What can hang from each mark
k768: k439 k801 k813
k728: k141 k439
k244: k801
k141: k244 k728
k801: k518 k530 k768
k530: k244
k439: k518
k518: k439 k801
k813: k530 k728

Every row comes from one small tree of marks. The marks that hang from a mark follow it in brackets, in the order of their numbers. Every link used is in the known rows. Which tree was each row made from?
Known rows
k244{k801{k518{k439} k768}}: [ 0.02 -0.62  1.10  0.41  0.65 -5.01 -0.53 -1.24  0.20 -1.69  0.71  1.31
  1.53 -0.84  0.21 -0.17  0.42  0.07 -1.15  0.38  1.18  0.89 -0.36 -0.13
 -4.70  0.28  2.14 -0.63 -1.94  0.48  0.65]
k439{k518}: [-2.85  0.88 -4.88 -1.00 -0.46  2.49 -0.31  1.31  1.01  0.33 -1.87 -0.39
 -1.82 -2.79  1.68  0.49 -2.20  0.66 -1.34 -0.32 -1.82 -1.21 -1.07  0.01
  0.19  1.33 -1.93  0.23 -0.92 -0.42  1.35]
k728{k141 k439}: [-3.02  0.24  0.03  3.16 -0.88  5.18  0.40  0.45  0.11 -0.75 -2.25  0.91
 -4.18 -3.95  0.36  0.75 -1.48 -1.09 -3.10 -0.33  0.76  0.68 -2.12 -1.18
 -0.60 -0.48 -2.00  0.50 -4.86 -0.60  0.67]
k801{k518 k768{k439}}: [-1.76 -0.29  1.28  1.31 -0.92  0.37  0.00 -2.30 -0.03 -1.05  0.54  0.18
  0.89  1.23  0.52  0.29 -0.83 -0.53 -0.02 -0.09 -1.54  0.71  0.86  0.29
 -4.98  1.32  2.06 -0.89  0.94 -0.58 -1.27]
k530{k244{k801{k518}}}: [ 3.82  0.26 -0.03 -2.41  0.74 -3.28 -0.30  2.10  0.74  0.19 -0.38 -0.07
  0.07 -0.63  0.33 -0.58 -0.20  0.65 -1.50 -0.31  1.16  0.53 -0.10  0.30
 -0.74 -0.47 -1.16  0.10 -2.11  0.33  0.70]
k768{k801 k813{k530}}: [ 0.31  0.26 -0.76  1.08 -0.69  3.73  0.74  0.05  0.64  1.81  0.70  0.01
  0.38 -0.67 -2.76 -0.35 -0.07  1.32  0.45 -0.75 -0.70 -0.51  0.86  1.00
  4.02  0.44 -1.05  0.35  4.59  0.15 -0.08]
k518{k439 k801{k768{k813{k728}}}}: [-4.46 -1.75 -1.13  1.01  0.28 -0.76 -0.17 -1.15  0.43  1.88  0.42  0.61
 -0.27  0.42 -0.68  0.41  1.40  2.43  1.57  0.81  2.08  1.71 -2.40  0.06
  1.27  0.23  2.47  0.90 -2.55  0.85 -0.43]
k801{k518 k530{k244} k768{k439}}: [ 0.04 -0.50  2.77 -0.03  0.63 -3.23 -0.63 -1.48 -0.30 -1.56  1.75 -0.58
  1.14  2.85  1.13  0.05  0.07 -1.96  0.25  0.00 -0.72  1.74  1.90  0.13
 -4.90  0.38  3.10 -1.06  0.22 -0.13 -1.56]
k439{k518{k801{k530 k768}}}: [-3.89  1.11 -2.94 -0.85  1.28 -1.17 -0.86 -0.22  0.25  0.13 -1.25 -0.04
 -1.38 -1.45  1.18 -0.16 -0.97 -0.02  1.10  0.46  0.60 -0.62 -1.17 -0.21
  0.23  0.85  0.69  0.06 -0.15 -0.29  0.76]
k768{k801 k813{k530{k244}}}: [ 2.14  0.14 -0.03 -0.66 -0.34  2.67  0.69  0.84  0.75  2.17  0.84 -0.34
  0.54  0.47 -2.71 -0.82  0.02  1.00  0.78 -0.77 -0.15 -0.16  0.84  0.94
  5.56  0.10 -1.46  0.53  3.39  0.53 -0.30]
k801{k518 k768{k439 k813}}: [-1.48 -0.44  1.54  1.85 -1.18  2.65  0.43 -2.36 -0.21 -0.29  1.35  0.30
  1.66  1.46  0.11 -0.05 -1.18 -0.11  0.27  0.14 -1.87 -0.19  1.74  0.30
 -3.97  1.27  1.63 -0.92  2.83 -0.69 -1.14]
k768{k801{k518{k439} k530{k244}} k813{k728}}: [ 1.74 -2.30  0.80  1.01  0.17 -1.50 -0.13  0.59 -0.10  0.55  2.00 -0.42
  1.52  0.92 -1.14  0.27  1.14  0.06  0.30  0.36 -0.77  1.26  0.97  1.04
 -0.28 -0.21  2.73  0.04  1.28  0.71 -0.60]
k141{k244{k801{k530 k768}} k728{k439{k518}}}: [ 0.28  1.82 -3.41 -3.78  0.35 -1.27  0.24  0.62 -2.43 -2.04  0.18 -0.06
  0.11  0.29  0.66  0.64  1.50 -1.91  1.71  0.22  1.27  0.34  0.62 -1.73
 -3.09 -2.12 -0.87 -1.29 -2.76 -2.53 -0.11]
k141{k244{k801{k518 k768{k813}}} k728{k439}}: [ 2.26  1.21 -1.72 -2.36 -0.62  0.19  1.00  0.31 -2.47 -1.30  1.07  0.32
  1.04  0.77 -0.27  0.45  1.48 -0.95  1.55  0.32  1.65  0.85  1.37 -1.24
 -4.35 -2.53 -1.35 -1.24 -2.35 -2.69 -0.85]
k439{k518{k801{k530{k244} k768{k813{k728}}}}}: [-2.18  0.31 -1.78 -1.50  1.04 -1.99 -0.81  0.41 -0.04  0.91 -0.60 -0.89
 -0.29  0.04  1.06 -0.35 -0.67  0.42  1.90  0.67 -0.29 -0.63 -0.61  0.23
  2.06  0.74  0.14  0.48  0.06  0.56  0.48]
k530{k244{k801{k518 k768{k439 k813{k728}}}}}: [ 3.43 -0.60  2.41 -1.85  0.03 -3.18 -0.13  0.11 -0.12  0.13  0.70 -0.47
  2.43  1.99 -0.25 -0.89  0.08  0.62  0.46  0.04 -0.71  0.04  0.82  0.56
 -0.38  0.35  0.40 -0.18  0.10  0.81 -0.32]
k728{k141{k244} k439{k518}}: [-2.42  1.25 -2.31  0.63 -0.60  5.49  0.48  0.89 -0.88 -1.55 -2.61  0.97
 -3.84 -3.08  2.06  0.79 -1.44 -2.45 -1.73  0.20  0.70 -1.15 -1.76 -1.81
  0.09 -0.95 -3.58  0.28 -4.51 -0.90  0.96]
k530{k244}: [ 0.37  0.17 -2.63 -2.67  0.01  0.83  0.06  2.31  0.95  1.82 -0.49 -0.74
 -1.79 -0.42 -0.10 -0.16 -0.72  1.41 -0.97 -0.91  0.25  1.63 -0.61  0.44
  1.48  0.07 -2.13  0.57 -3.15  0.24 -0.04]
k728{k141{k244{k801}} k439}: [-0.13  1.03 -0.48  1.09 -0.18  3.35  0.69  0.70 -1.14 -1.32 -1.83  1.64
 -2.99 -2.94  0.14  0.27  0.05 -1.45 -2.02 -0.11  2.43 -0.16 -1.46 -1.50
 -0.52 -1.83 -2.84  0.12 -4.34 -0.81  0.81]
k728{k439}: [-2.49 -0.36 -1.60  1.50 -0.65  4.72  0.35  1.07  0.89  0.25 -1.27  0.15
 -2.45 -3.04 -0.08  1.19 -0.40  0.32 -2.99 -0.52 -0.18  1.07 -1.63 -0.66
 -0.88 -0.33 -1.68  0.45 -5.38 -1.09  0.18]
k813{k530{k244} k728{k141 k439}}: [ 0.10 -1.04  3.68  2.76 -0.96 -2.20 -0.29  0.92  0.53 -0.58 -1.88 -1.97
 -2.32 -0.50  1.26  1.39  0.50 -0.30 -1.32 -0.50 -1.60  1.78 -1.49  0.18
  2.32 -0.49 -3.13  1.81 -5.31  2.05 -0.23]
k813{k530{k244{k801{k518}}} k728{k141 k439}}: [ 2.92 -0.98  5.67  2.93 -0.33 -5.63 -0.62  0.77  0.40 -1.86 -1.74 -1.46
 -0.79 -0.62  1.52  1.05  0.96 -0.86 -1.68 -0.01 -0.92  0.87 -1.04  0.09
  0.51 -1.00 -2.32  1.43 -4.46  2.09  0.36]
k530{k244{k801{k518{k439} k768{k813{k728{k141}}}}}}: [ 2.45 -0.97  2.62 -0.89  0.40 -4.82 -0.39 -0.02 -0.32 -0.60  0.69  0.24
  1.16  0.59  0.24 -0.87 -0.04 -0.12 -0.15  0.42  0.92  1.05 -0.14  0.08
 -0.84 -0.12  0.32  0.09 -2.55  1.68  0.26]

Write each row's tree
[-4.03 -1.09 -1.23  0.86  0.26 -0.33  0.15 -1.33 -0.63  1.40  0.22  1.04
 -1.04  0.73 -0.37  0.16  1.58  1.50  2.30  0.96  3.19  1.56 -2.22 -0.32
  1.37 -0.58  1.58  0.88 -2.42  0.88 -0.55]
k518{k439 k801{k768{k813{k728{k141{k244}}}}}}
[-0.19  1.72  0.02  0.22 -0.35  1.46  0.44 -1.22 -1.21 -1.06 -0.80  0.94
 -0.56  0.27  0.69 -0.57 -0.58 -1.04  0.93  0.13  0.58 -2.17  0.39 -0.67
  1.26 -0.14 -1.93 -0.21  3.03  0.27  0.59]
k728{k141{k244{k801{k768{k439{k518} k813{k530}}}}}}
[-3.77  0.05 -0.95  1.07  0.25  0.58 -0.07 -1.44 -0.76  0.32  2.29 -0.02
  0.04 -0.27 -0.91 -0.35 -0.78  0.33  0.46 -0.34 -0.54  1.69  2.03  0.48
 -2.72  0.63  0.80 -0.78  1.12 -0.11 -0.47]
k801{k530 k768{k813}}
[ 2.33 -0.40  1.12 -0.38  0.27  1.05  0.02  0.01  0.36 -0.22  0.51  0.09
  0.69  1.92 -1.00 -0.02  0.76 -1.37  0.08 -0.38 -0.48 -0.10  0.69  0.37
 -0.28  0.18  3.70 -0.78  4.00 -0.93 -1.15]
k768{k439 k801{k518 k530{k244}}}
[-3.32  0.28 -1.30 -0.29 -1.10  4.79  0.37 -1.87 -0.07  0.57  0.53  0.14
  1.03  0.98  0.10 -0.45 -1.84  0.27  0.88 -0.03 -2.31 -1.64  0.51 -0.12
  0.54  2.03  0.52 -0.62  2.92 -0.52 -0.36]
k801{k768{k439{k518} k813}}
[-0.86  0.70 -0.15 -0.43  1.26 -4.40 -0.63 -0.84 -0.44 -0.97  0.84  0.67
  0.70 -1.26 -1.08 -0.74  0.27  0.28 -0.29 -0.34  0.82  0.90  0.79  0.25
 -2.92  0.25  1.30 -0.83  0.31  0.19  0.73]
k244{k801{k530 k768}}
[ 0.78  0.30 -1.82 -1.96  0.87  0.36 -0.03  1.27  0.19  1.03  0.52  0.03
 -0.76 -0.61 -2.30 -0.62  0.23 -0.03  0.20 -0.90  0.71  1.48  0.27  0.68
  1.70  0.01  1.06 -0.21  1.01 -0.19 -0.23]
k768{k801{k530{k244}}}
[-0.33  0.31  0.91  0.23  0.62 -0.91 -0.15 -1.58 -0.46 -0.37  1.43  0.78
  1.87  0.37 -1.29 -0.82  0.35  0.40  0.03 -0.07  0.00 -0.80  1.37  0.02
 -1.49  0.48  2.28 -1.04  3.48 -0.37  0.32]
k244{k801{k530 k768{k439 k813}}}
[-2.81  0.31 -2.32  0.56  0.23  3.79 -0.15  1.35  1.09  0.26 -2.77  0.25
 -2.65 -3.25  1.27  0.99 -0.76 -0.23 -1.79  0.36  0.62 -1.12 -2.95 -1.19
  1.42 -0.16 -1.39  0.76 -4.66 -1.17  1.02]
k728{k439{k518{k801}}}
[ 3.01  0.34  1.01 -2.83  0.89 -4.59 -0.39  0.67  0.09 -0.35  0.45  0.15
  1.05  0.32 -0.20 -1.14 -0.33  0.07 -0.34 -0.19  1.13  1.08  0.36  0.27
 -1.42 -0.07 -0.37 -0.26 -2.35  0.67  0.25]
k530{k244{k801{k518 k768}}}
[ 1.53  0.31  0.08  1.27  1.14 -4.67 -0.71  0.68  0.34 -1.47  0.12  0.43
  0.20 -2.22  0.54  0.28  0.39  0.22 -2.24 -0.04  0.53  0.24  0.94  0.35
 -4.99 -0.51  1.05 -0.61  0.51 -0.41  1.20]
k244{k801{k518 k530}}
[ 1.48 -0.43  0.21  1.40 -1.29  6.74  1.01 -0.75  0.33  1.09  0.72  0.79
  1.63  0.84 -1.97 -0.23 -0.35  0.30  0.18 -0.08 -1.63 -2.03  0.99  0.55
  0.95  0.83  2.32 -0.70  6.86 -1.53 -0.88]
k768{k439 k801{k518} k813}
[-0.05 -1.59  0.06  0.71  1.14 -4.33 -0.91  1.28  1.00 -0.97  1.19 -0.43
 -0.99  0.22  2.17  1.30  0.82 -0.96 -2.33  0.23  1.01  2.75  0.05 -0.13
 -4.61 -0.89  2.16 -0.02 -4.02  0.34 -0.19]
k801{k518{k439} k530{k244}}
[-3.65  1.00 -2.87 -0.54  1.06  0.26 -0.61 -0.24  0.16  0.63 -0.61  0.07
 -0.89 -1.16  0.96 -0.35 -1.22  0.20  1.20  0.61  0.45 -1.21 -0.61 -0.18
  0.91  0.79  0.36  0.08  1.14 -0.32  0.78]
k439{k518{k801{k530 k768{k813}}}}
[ 0.08  1.29  0.55  0.91  0.22 -0.87  0.17 -1.25 -1.72 -1.97 -0.20  1.28
 -0.94  0.02  0.57 -0.31  0.17 -1.63  0.25  0.05  1.53 -0.15  0.87 -0.52
 -3.36 -0.81  0.27 -0.84  1.50 -0.36  0.00]
k728{k141{k244{k801{k518 k530 k768{k439}}}}}
[ 1.87 -0.54  2.85 -0.27  0.83 -6.61 -0.68 -0.09  1.26 -0.92  0.54 -0.58
  0.92  1.24  0.83  0.20  1.18 -0.04 -0.70 -0.17  0.96  1.42 -0.19  0.13
 -0.11 -0.35 -0.44  0.57 -2.56  1.85  0.04]
k813{k530{k244{k801{k518{k439} k768}}}}
[-2.66  1.08 -1.59  0.02  0.03 -0.62 -0.24 -0.69 -0.60  0.36 -1.47 -0.39
 -1.02 -0.17  1.34 -0.06 -0.58  0.27  2.54  0.69 -0.02 -1.49 -0.85  0.09
  2.75  0.39 -1.91  0.86  1.09  0.82  0.46]
k439{k518{k801{k768{k813{k530 k728{k141{k244}}}}}}}
[ 1.93  0.62 -0.16 -4.13  0.73 -1.87 -0.37  0.50  0.36  0.12 -0.43 -0.02
  1.06  1.12  0.17 -1.20 -0.64  0.00  0.22 -0.21  0.15 -0.83 -0.60 -0.25
  1.96  0.75 -0.25 -0.26 -0.66  0.44  0.55]
k530{k244{k801{k768{k439{k518}}}}}
[ 2.10 -0.83  1.36  0.99  0.05 -1.62  0.01  0.91  1.40  0.61  0.96 -0.45
  0.80  0.43  0.63  0.34  0.50  1.13 -1.50  0.05  0.39 -0.09  0.45  0.22
  1.19 -0.61 -1.36  0.70 -0.30  1.02  0.48]
k768{k813{k530{k244{k801{k518{k439}}}}}}
[ 2.40 -0.37  1.13 -2.80  0.04 -1.70  0.02  0.34 -0.10  0.99  0.53 -0.46
  1.86  1.84 -1.06 -1.12  0.22  1.35  0.77 -0.28 -0.46  0.06  0.21  0.51
  2.04  0.48 -0.17  0.07 -0.04  0.91 -0.20]
k530{k244{k801{k768{k439 k813{k728}}}}}
[-1.36  0.14  0.31 -0.81  1.21  0.37 -0.14 -0.68  0.02  1.91  0.78 -0.04
 -0.25  2.26 -0.88 -0.75  0.95  0.79  2.25  0.34  2.08  0.45 -0.09  0.03
  2.40 -0.19  2.31  0.09  1.74 -0.33 -0.96]
k518{k801{k530{k244} k768{k439 k813}}}
[ 1.52 -1.45  0.87  2.08 -1.86  4.62  0.79 -0.76 -0.06  1.10  0.46 -0.17
  2.18  1.30 -1.83  0.23  0.30  1.08  0.87 -0.02 -3.25 -1.51  0.95  1.25
  0.73  1.16  2.42 -0.26  6.39 -0.69 -1.10]
k768{k439 k801{k518} k813{k728}}
[ 1.11 -0.55  0.73  2.09 -0.46  4.83  0.59 -0.91  0.07  0.35  1.48  0.56
  1.51  1.04 -1.67  0.05  0.10 -0.55  0.09 -0.05 -1.29 -1.57  1.80  0.49
 -0.37  0.45  3.61 -1.03  7.47 -1.60 -0.85]
k768{k439 k801{k518 k530} k813}
[ 3.82 -1.48  3.69  1.57 -1.39  1.26  0.51 -0.45  0.54  0.93  0.70 -1.34
  2.78  3.39 -1.21  0.34  1.21  0.46  1.32 -0.15 -3.02 -1.23  1.27  1.37
  3.31  0.62  1.28  0.42  5.93  0.60 -1.46]
k768{k439 k801{k518} k813{k530{k244} k728}}
[-0.02 -1.67  0.59  3.15 -1.23  1.75  0.42 -0.56 -0.38  0.25  0.52  0.64
  0.37 -1.08 -1.26  0.14 -0.32  0.33  0.03  0.41 -0.92  0.18 -0.14  0.78
 -0.17  0.43  1.76  0.22  2.05  0.66 -0.09]
k768{k801{k518{k439}} k813{k728{k141}}}
[-1.75  0.82  2.37  1.58  0.26  2.50 -0.12 -0.19  0.10 -0.75 -2.30  0.47
 -2.73 -1.71  1.47 -0.20 -1.53 -2.35 -0.44  0.77  1.61 -1.33 -2.33 -1.73
  3.75 -0.51 -2.28  0.93 -3.43  0.46  0.82]
k728{k141 k439{k518{k801{k768{k813{k530{k244}}}}}}}
[ 0.24 -0.96  1.09  1.25 -0.51  0.52 -0.06  1.47  0.99  1.53 -0.96 -1.88
 -0.32  0.06  0.92  0.93  0.37  1.33 -0.03  0.29 -1.49 -0.66 -0.86  0.26
  4.47 -0.32 -2.92  1.69 -1.98  1.02  0.12]
k768{k813{k530{k244} k728{k439{k518{k801}}}}}
[ 2.35  0.44  0.90 -1.07  0.54 -3.89 -0.35  1.50  1.46  0.54 -0.60 -1.05
 -0.30  0.21  0.18  0.07  0.77  1.22 -1.01 -0.85  0.41  0.61 -0.20  0.54
  2.56 -0.37 -2.49  0.92 -1.21  1.34  0.62]
k813{k530{k244{k801}}}
[ 0.17  0.55 -1.93 -1.85  0.29 -1.04  0.10 -0.62 -1.74 -0.59  0.82  0.02
  1.80  1.58  0.12 -0.12  1.18  0.21  1.81  0.19 -0.75 -1.23  1.59  0.13
 -1.09 -0.34 -0.18 -0.69  2.37 -0.28 -0.05]
k141{k244{k801{k530 k768{k439{k518} k813{k728}}}}}
[ 2.16  0.21  0.51 -1.15 -0.61  5.10  0.51  0.04  1.10  1.33 -0.21 -0.52
  1.66  2.42 -0.88 -0.51 -0.37 -0.39  1.26 -0.21 -2.18 -3.54  0.21  0.11
  7.27  1.15  0.07  0.19  6.75 -0.03 -0.23]
k768{k439{k518} k801 k813{k530{k244}}}
[-0.92  1.57 -6.26 -3.35 -1.13  4.30  0.88  2.24 -1.43 -0.17 -1.09 -0.69
 -2.07 -0.49  1.30  1.67  0.53 -0.65  0.84 -0.17  0.17  0.44 -0.49 -1.44
 -1.31 -1.82 -3.09 -0.41 -4.17 -3.00 -0.41]
k141{k244 k728{k439{k518}}}
[ 1.54  0.33  2.44  1.27  0.20 -4.06 -0.21 -1.39  0.01 -1.17  1.06  0.60
  2.28 -0.54 -0.29 -0.63 -0.16  0.41 -0.38  0.11  0.08 -0.35  1.65  0.48
 -3.02  0.20 -0.08 -0.49  1.72  0.50  0.59]
k244{k801{k518 k768{k813{k530}}}}
